After every row comes one of two labels: whether the row has a hidden trait. Each part has its own trait and labels.
[  7  -1  17   0 -11  11   5 -33  -3   1   4   5   2 -27  18  -1  -9 -26
   6   4   9   0  23  -1   6  -8  -2 -15  -2   4 -19  11  12 -13 -12  17
  -2  -5  -4   9  -6  -8   5   6  -3   6   7  11  -5   1 -17   3   5   9
  -4   0  17   0   9   8   6   5   1 -11  13  25   6   3  14 -13  -5  18
  15   6   0  -5 -22  13   2   8  -2  23   0 -17 -19   5  11   2   4  -7
   2  12  -7   1   4   1  12  -3  -9  -9   8 -13] | U
[  9   6   0   1   0 -24   5  14   2  -1   2   0  10  -5  -4   8  -3   6
  -1   4 -15 -11  -6  -2  -1   4 -20 -33  12   0   1  -9   6   7  -4  -9
  -4  -6  16   7   5   6   8   6  -6  -4 -11   0 -18 -26   0  -7  -1  34
   9   2 -15  18   4   4 -14  -5   3  17   5 -13   3  -7 -10   0  -9 -32
  16   7   3 -14   3  20  51  -8  -1 -11  -9   6 -20   0   6   2   5   2
  -5   8 -31  16  10  -6  -1 -13   3 -33  -8  14] | U
[  7   8   8  -4  -5 -28 -23  18   2 -25   8  -4   3  -4  -3  10   3  -7
 -16  21  -1  -9 -11   1   2  -1   1 -16 -13  -6  -2  41   2  17 -33  -5
  -3   1   7   5   3   1   4   6  32 -10  -9  -6  11  -7   8 -22  -2   1
  -6   2 -10   9  20   3  19  -2   3   1 -11   2   4  28  10   6  -7 -37
  25   7  -2  -3   8  12  19   6   0   0   7  13 -10  16  -9  -4   1  -3
  -1  -2  23   4  -1  -3  -4   3   0   5   0   2] | T
[ 15   3  18   3 -20  34  14 -22  -6  -9  15  17  10 -52  15  -7 -18 -17
  46  22  21   1  63  -8  15   2  36 -34  19  11 -35  10   1 -17  -8  34
  -1 -15  -6   4 -17  -9   9  17   1   9   5  23  18 -12 -20   3   6  23
   1   9  12   2  20  -6  15 -16  -3  -9  22  67  11  14  35 -24  -6  -3
  57  -2  -6 -15 -32 -22  40  -5  -9  28  -3 -22 -16  -9  16 -10   6  -9
   3  15   4  -6  14   1  23  -9 -39 -22  17 -24] | U
[  5 -12  11  -9  -2 -19 -12   3   2  20  12   4   0 -13 -14  14  -4 -10
  22   3  -1 -21  -7   1  -6 -13  -4  -3  -1 -26   0   5  12  -6 -10   9
  -3  -3  -7   3   3  -4  -4 -12   2  -5 -14  -4 -15   5   0  13   4 -10
  -5  -5 -12  17 -18   1 -14  12   4  -7  -5 -40  23  -2   6  18 -12   5
 -24  12   6   5 -18  23 -13  -5  12  25  11   6  -7   4 -13   9   6   1
   3  -6  20  -8 -39   2  -6  10  -1  29   4  16] | T
[ 20   3  23   0 -20  18   6 -20  -6  -4  21  17  10 -59  16  -6 -20 -26
  38  18  25  -4  52  -7  14   0  22 -38  10  -1 -36  37   7 -14 -20  42
   3 -16  -1   6 -19 -10   7   6   0   6   7  25  33 -18 -25   1   7  12
  -5   8  22   6  17  -3  17  -6  -6  -5  18  70  18   2  41 -25   6  13
  62   2   0 -13 -41  -4  33  -3  -8  51   2 -32 -27  -4  10   0   7 -12
   4  16  15 -12  -5   5  25  -7 -46 -18  15 -27] | U
[  25   31  -19    9  -11    9   21    3   -4    1  -37    6  -27   -3
  -36  -30  -20   25   31   50    6   40   68  -10   21   -1   24   -3
  -13    4    1 -100    9    9   29   -2    7    0   -1    6   -3   11
  -15   24  -24   -1  -47   30    3   50   21   70    4   24  -11  -16
  -75   51  -30    4   18    3  -21   13   -4   14   16    0    2   29
  -37    5  -52  -38    9   -1  -34 -100   28   19    1   -2  -36  -10
   25  -28   16  -17    9    7   -1   -2  -27  -13    2   -6   35  -12
  -13   14   -8   26] | T
[ -1  -2   7  -8  -3 -22  12   8   4  13   3   3   9  13  18   0  21 -19
 -21  -5   5 -21 -45   1  -4   4   1  -3  -8 -41   1 100  13  10  -5  12
  22  -1  10   4   7  14  -5 -20 -16  11  19   3 -47 -16  -6 -21 -12   3
  -3  -3 -26 -36 -21 -10  -4  27   1  -2   4 -36   6  -4   4 -17  34 -29
  21  25  -6   4   6  63 -61   3   1   4  -7  15  -9  50 -21  30 -10 -15
  -2   2 -50  -5 -12   3 -14  -9  -5   6   6 -16] | U
[ -3  -4  11   1  -3   7   9 -44   0   7 -12  -8  -6   0  18   2   1 -22
 -22  -8  -6   4   0   4  -2 -14 -21  10 -10  10  -3   2  17 -13  -1  -1
  -8   4  -9   9   5  -8   4  11  -6   7   6  -3 -46  19  -7   7   4  11
  -3  -8   5 -12  -2  17  -3  16   9 -15   9 -16  -6   9 -12  -2 -16  24
 -27   8  -1   0  -4  23 -28  17   3 -10  -4  -2  -6   6  14   2   0  -2
   0   5 -26  13  18  -4   1  -1  24 -13   0  -1] | T
[  7  12  -4  -1  -6  -3  20   4   1   6 -13   4  -4   7  -2 -12   6   0
   3  18   5   5   8  -3   6   4  20  -4  -4 -18   0  30   8  10  16   2
  15  -1   2   2   4  13  -8   4 -17   8  -7  12 -32  11   6  10  -7  18
  -3  -6 -49  -5 -23  -6   5  14  -6   4   4 -15   7   4   1  -1   4 -29
  -3   0  -3   1  -8 -12 -22   8   0  -9 -21   9   9  16  -2   6  -3  -7
  -2  -1 -43  -4   4  -2   4 -11 -10   4   2   0] | T

New part:
[-30  10   0 -10 -12  14 -24  -7 -10   1  -9 -25 -12  14  -2  17  11  10
 -27  -5  15   2 -22  16   9 -12  18  -3   9   6  -2  -3  -8  36  -8  36
   0  -2 -32  21   3 -23  -9  -1 -22  -9  -1  -6  14   7 -12  29  13   5
  -9  -1  -9   3  19  -5   8 -52  20  26 -15  10 -11 -26  -1  -6  17   5
 -34 -38  18 -17   1  -1  38  -6 -19 -11 -11  60  16   4  -6  50 -24  13
 -16 -12  -5  22   5 -38 -15 -13  10 -24  -1  -2 -56 -35  14  15  -4   9
  28  28  20 -28  44 -13 -15 -31  34 -14   8  17 -27 -20  10  -4   1 -21
 -12  -2   8 -24  33] | (85)
[-17  15   5  -2  -1  34 -14  16 -17  14  15  13  21  31  19   3   4  -4
  37   9   1   7  -7  18  -7  14   6  13  -2 -15   0 -49  13   6  -1  13
 -12 -11   2  32  13  -2  -7  -7  16 -18   1 -11   5   9 -16  27  49   3
 -22   7  -6   0   5   3   2   8  26  23  -2  21  -3  -6 -10  -7   5  30
 -12 -20  27  -5   8 -13   6   5 -42  29 -19   8  -7   2   6  29   4 -10
 -22 -14   1   4   7  -2   3 -21  -5 -28  -5  23 -30  -6   1   1   5  -5
  43  15  -2 -13  29  17 -10   1  20  10  20  28 -25   7 -14  -3  16   2
 -22  -5  -8 -18   4] | (82)
[ 28 -18   0   9   2 -38  22  -6  21 -13   7  -4  -6 -12  -5  -2 -12  -3
  -5   4  -7 -21  24 -10  -4   2 -28  -4  -5  22   0  25  -7 -32  -3 -40
  12  19   8 -19  -7  20   9   1  10  21 -22  17 -26 -12  11 -38 -55 -22
  27  -2  -3   5 -11   0   5  10  -8 -31   0 -13  -2  19  -4   4 -14 -17
  13  29 -37  19 -19  18 -24   1  28 -23  26 -16   9   6   1 -46  18   2
  45  35   2 -20  -1  -4  -4  35  -7  33 -15 -34  51  17  -2 -14  -4   4
 -38 -12 -10  25 -45  16  16 -11 -34   0 -12  -8  24   5 -19  -1  -7  10
  10   2   7  11  -1] | (85)
[  2  -5  10   4  -1  -9  -6   0  -2  -3 -10 -19  -5  14  -7   6  -2  -3
   2 -11   0 -15  -6  28   1  -5  -6 -11   6   8  -3 -20 -12  -7  -2   9
  -2  -2 -28   7  -2   9  -6  -2 -17  -4 -28  23  -4   4  -8 -10  15  -4
  -4   6   0  -3  13 -11   7 -40  16  10  -3   3  -6  -5  -6  -5   7  -4
 -18  -8 -19   4  -3  -3  17  -1  -7 -15  -1  39  27  -7  -3  19   2   7
   5   3 -11  -2  -3 -44 -22  11  -2   5  -8  -7 -26 -17  11  16 -10  13
   5  20   7  -6  22  -1   8 -44   8  -3  -5   6  -8  -6 -10   9  -1  -4
 -17  -7  10 -12  22] | (85)
[  9  -6  24   9   4 -18  -9   0  -4  -2 -17 -18 -12   5 -18   7   7   2
  11 -14   3 -22  -8  28   3  -7  -6 -12   9   9  -3 -20 -18  -3  -2  10
  -9  -7 -34   0   0   6   1   2 -27  -7 -29  33   9   3 -13 -11  14   3
 -11   8   6  -7  16 -16   7 -48   7  11  -1   6  -9  -1   1  -8  10 -21
 -12  -5 -21   2  -4  -3  24  -4  -1 -17  -2  47  36  -9  -3  21   2   6
   3   0 -15  -4  -9 -57 -31  15   7   8  -1  -6 -22 -19  14  18  -8  14
   1  29  21  -9  23  -9  13 -47   0  -7 -17   5  -2  -8  -1  13  -2  13
 -15 -14  11  -7  34] | (85)
[ 13   8  29   5  16  15 -15  19 -31   2 -24   4   5   2  -4   5  11  -8
  62 -13   5 -13  -9  24  -1  -2  -5   2   6 -14  -2 -51 -11 -15  22  32
 -26 -16 -14  -3   2   2   5   7 -14 -23   3  25  31  25 -30  21  76  22
 -37  10  -2 -26  10 -11 -11 -28   7  34  11  19 -11   3   2  -9  17  -4
  -6 -12  18  -6  -3 -20  42  -1 -34  25 -32  26   0 -10  -2  21  13  -9
 -41 -43  -6  16 -12 -11 -25  15  13 -12   8  35 -59 -23  12  23  -4  -5
  18  22   4 -10  45 -23 -10 -16  20   7  -6   5  -8  11   8  11   2  21
 -29 -24   2   6   6] | (85)
[  8 -20 -19   0 -10 -21  21 -15  31  -7  14  -6  -2  -2   0  -6 -21  -2
 -27   6 -10  -7  19  -8  -1   6 -11  -4  -6  15  -1  34   3 -11 -13 -34
  24  16  11  -8  -4  15   0 -11  12  24 -14  -5 -40 -16  30 -35 -57 -23
  34   0  -4  20 -10   5   8  23  -4 -33  -7 -17   9   4  -8   7 -19   2
   7  17 -38  16  -2  15 -39   4  30 -21  30 -25   7   9   4 -32   6   8
  41  43   3 -14   6  -5   8   2 -19  21 -15 -29  42  18  -6 -14  -1   5
 -30 -18 -12  18 -41  27  17  -4 -25   0  -2 -12  17   0 -22  -2  -6  -8
  15  15   5   0  -7] | (82)
[  2 -13   3   4  -7 -12   1   2   3   1  13   5   1  14   2   6  -2   2
 -11   4  -5  -7   1   9  -6   1  -5   8  -1   5  -2 -15   3  -5 -10 -11
  -1  -3  -3   7   3   3   2   2  -3   6 -31  15  -6 -13 -15  -5 -22 -16
   0  -5   0   0  10   0  11 -11   5  -1  -9   3  -7   1  -2  -4  -7  -5
  -6   8 -14   5  -8  10  -8   5   3 -17   8   9  20   1   3  -5   3   4
  21  25  -8 -24   2 -21 -11  10   4   4  -8 -15  14  10   0  -7  -6  10
   9   3  -4   5  -6  10   1 -16 -14   1   0  16   4  -3 -12   1   0  -1
  -1   4   1 -12  12] | (85)
[ -5  11   6   6   4  26  -7  29 -27  16  24  34  19  26  17   0   7  -5
  35  13  -1   4   1   4 -14  13   3  26  -4 -17  -1 -60  21  -8   4   1
 -22  -9  18  26  13  -2   7   1  20 -11  -4   2  12   5 -38  25  35   2
 -28  -1  -1 -13   4   5   0  19  14  21  -2  22  -8   8   3  -7  -2   9
   4   2  32  -4  -3  -6  -8   9 -35  25 -17  -8  -8  -2  11  -2   9 -15
 -22 -10  -2 -18   3  19  -3   0   5 -24   2  23  -4  14  -5 -14   2 -11
  39   9 -11   1  13  16 -15  23   2  14  13  37  -6  12 -11  -3  16  20
 -17  -8 -13 -10   2] | (82)
[ 20   8  -9   2  15  18  21  22  -5  -6  -2  11  30   7  10 -16 -18 -26
  71 -21 -15  17  14  -2 -11  18 -19 -22  -7 -12  -6 -26  14 -55  27 -14
   0   0  18   6  -5  35 -16 -10  36  -5  18  -8 -29  18  13 -19  66   8
  -4  12  10   1 -30  -4 -21  36   9   2  29  -4  35  21 -18  15  -3  36
  11  19  -6  20  15 -28 -30  -3 -20  42 -11 -63 -26 -20   6  -4  35 -22
  -3 -26  13   3 -10  37  19 -11 -32   8  -7  27   2   9 -11  14  -5 -16
 -19 -17 -33  22  -6  16   7  12  19  15   8 -17   3  30 -20  13   7  -9
 -17   1  -6  19 -45] | (82)
